Here is a tiny trained network, its code and every weight. The questions are about switching its units off for an input and a class, where a switched-off unit gives its printed mean instead of its output.

import numpy as np


def w(rows, s, z=0):
    codes = np.array(rows[::2]) - 128.0
    scale = np.full(codes.shape[1], s)
    scale[-1] = z or s
    return codes * scale


def norm(h):
    return h / np.sqrt((h * h).mean(-1, keepdims=True) + 1e-5)


def f(y):
    return np.maximum(y, 0)


def log_softmax(a):
    a = a - a.max(-1, keepdims=True)
    return a - np.log(np.exp(a).sum(-1, keepdims=True))


def net(x, mask):
    res = np.array(x, float).reshape(1, 8) / 4 @ E
    u = 0
    for l in range(4):
        y = f(norm(res) @ A[l][:, :-1].T + A[l][:, -1])
        res = res + np.where(mask[u : u + 3], y, B[l][:, -1]) @ B[l][:, :-1]
        u += 3
    return log_softmax(norm(res)[-1] @ U[:, :-1].T + U[:, -1])


A, B = {}, {}
E = w([
[145,145,134,74,164,136,42,156,121],'x0',
[137,130,122,145,123,123,126,139,114],'x1',
[133,127,119,119,136,104,140,143,119],'x2',
[132,123,127,129,114,134,125,133,125],'x3',
[118,131,143,128,146,131,128,95,125],'x4',
[8,64,86,134,138,144,125,120,134],'x5',
[130,126,116,122,116,119,127,126,127],'x6',
[142,90,139,95,90,124,124,132,141],'x7',
],0.012)
A[0] = w([
[141,177,81,100,141,175,154,113,111,201],'L0N1',
[144,111,127,168,100,153,254,119,140,254],'L0N2',
[27,27,93,134,166,146,123,158,78,168],'L0N3',
],0.0072,0.0042)
B[0] = w([
[224,161,191,38,175,27,182,163,83,166],'L0N1',
[101,194,248,188,100,4,153,54,218,245],'L0N2',
[44,141,2,130,38,231,87,89,105,254],'L0N3',
],0.0091,0.0086)
A[1] = w([
[147,114,106,136,145,138,148,134,138,74],'L1N1',
[97,2,89,124,156,205,77,142,2,167],'L1N2',
[97,123,58,210,103,131,133,83,142,1],'L1N3',
],0.0079,0.0027)
B[1] = w([
[85,162,87,119,129,91,167,221,106,128],'L1N1',
[153,188,162,135,152,108,80,144,100,255],'L1N2',
[126,77,124,164,190,106,248,144,132,235],'L1N3',
],0.015,0.0056)
A[2] = w([
[140,121,179,140,180,61,161,157,149,43],'L2N1',
[64,32,100,206,99,169,211,84,134,4],'L2N2',
[254,36,89,88,233,153,85,129,73,184],'L2N3',
],0.0079,0.0022)
B[2] = w([
[114,77,174,131,40,155,34,108,145,200],'L2N1',
[104,92,106,113,189,116,234,180,148,253],'L2N2',
[182,64,156,151,144,246,202,175,197,196],'L2N3',
],0.012,0.0067)
A[3] = w([
[78,188,44,45,202,195,16,144,88,99],'L3N1',
[227,146,119,114,116,200,162,159,118,87],'L3N2',
[77,134,255,133,77,46,221,97,116,254],'L3N3',
],0.0075,0.0024)
B[3] = w([
[162,98,49,104,40,188,5,82,39,203],'L3N1',
[28,122,149,174,170,173,170,135,99,172],'L3N2',
[150,145,88,88,138,98,87,142,118,254],'L3N3',
],0.011)
U = w([
[171,161,200,135,92,32,99,91,162,253],'0',
[36,96,50,141,159,88,246,124,190,43],'1',
[160,105,209,132,181,234,174,200,151,72],'2',
[101,100,69,120,107,186,43,114,43,127],'3',
],0.012,0.0019)

Each question gives the input, the list of numbers given to net, and the class t.
The units are the neurons (one row each of A and B). Each row of codes is followed by its name. A weight is (code - 128) times the scale printed after its matrix; where a second scale follows, it is the last column's (A, B and U).
mask holds one flag per neuron, layer by layer. A switched-off neuron (its flag False) gives its mean, the last column of its row in B, instead of its output. The means were averaged over made-up inputs and are rounded, as every weight is.
A unit's drop is (log p(t) with every unit on - log p(t) with that unit switched off) / (log p(t) with every unit on - log p(t) with every unit switched off).
The circuit of an input: a set's keep is (log p(t) with only the set's units on - log p(t) with every unit switched off) / (log p(t) with every unit on - log p(t) with every unit switched off). Starting from all 12 units, units are removed one at a time, each time the one whose removal leaves the highest keep (on an exact tie, the one counted first), for as long as the keep stays at least 0.8.
units of the circuit, in order: the units of the circuit, biggest drop first
k most important neurons: the k neurons with the biggest drops, biggest first
drop of u: that unit's drop, to one decimal
input [2,7,-2,0,4,-8,0,-5], class 2: units of the circuit, in order : L0N2, L2N3
input [-8,-6,6,4,-7,0,-3,0], class 0: units of the circuit, in order : L0N2
input [1,-8,-8,-3,-8,8,5,-7], class 3: 4 most important neurons : L0N2, L1N2, L0N3, L3N1
input [-5,4,-5,-2,0,-1,-4,3], class 0: 2 most important neurons : L0N2, L0N3
input [1,-7,-8,-2,-3,0,-3,6], class 2: units of the circuit, in order : L0N3, L0N2
input [7,2,5,-1,5,0,-3,4], class 2: 2 most important neurons : L2N3, L0N3
input [5,7,-1,-3,-2,-4,6,-6], class 2: 3 most important neurons : L0N2, L2N3, L0N3
input [7,8,4,2,6,-5,3,-7], class 2: 2 most important neurons : L0N2, L2N3
input [1,2,6,1,-2,7,5,-7], class 3: 2 most important neurons : L0N2, L1N2
input [6,4,1,-8,-8,-2,-3,-1], class 2: 3 most important neurons : L0N2, L2N3, L0N3
input [7,-3,-3,5,3,-6,7,0], class 2: 2 most important neurons : L0N2, L2N3
input [1,0,-4,-7,6,-4,-3,5], class 2: 2 most important neurons : L0N2, L0N3
input [-3,-2,5,-5,-1,0,4,8], class 0: drop of L0N3 : 1.0
input [-2,-4,-8,-3,-8,-2,4,4], class 0: drop of L0N3 : 1.8
input [-1,-2,-7,-1,1,-2,7,-1], class 0: drop of L1N1 : 0.0
input [-8,6,3,8,-1,-1,-8,-6], class 0: drop of L0N2 : 0.4
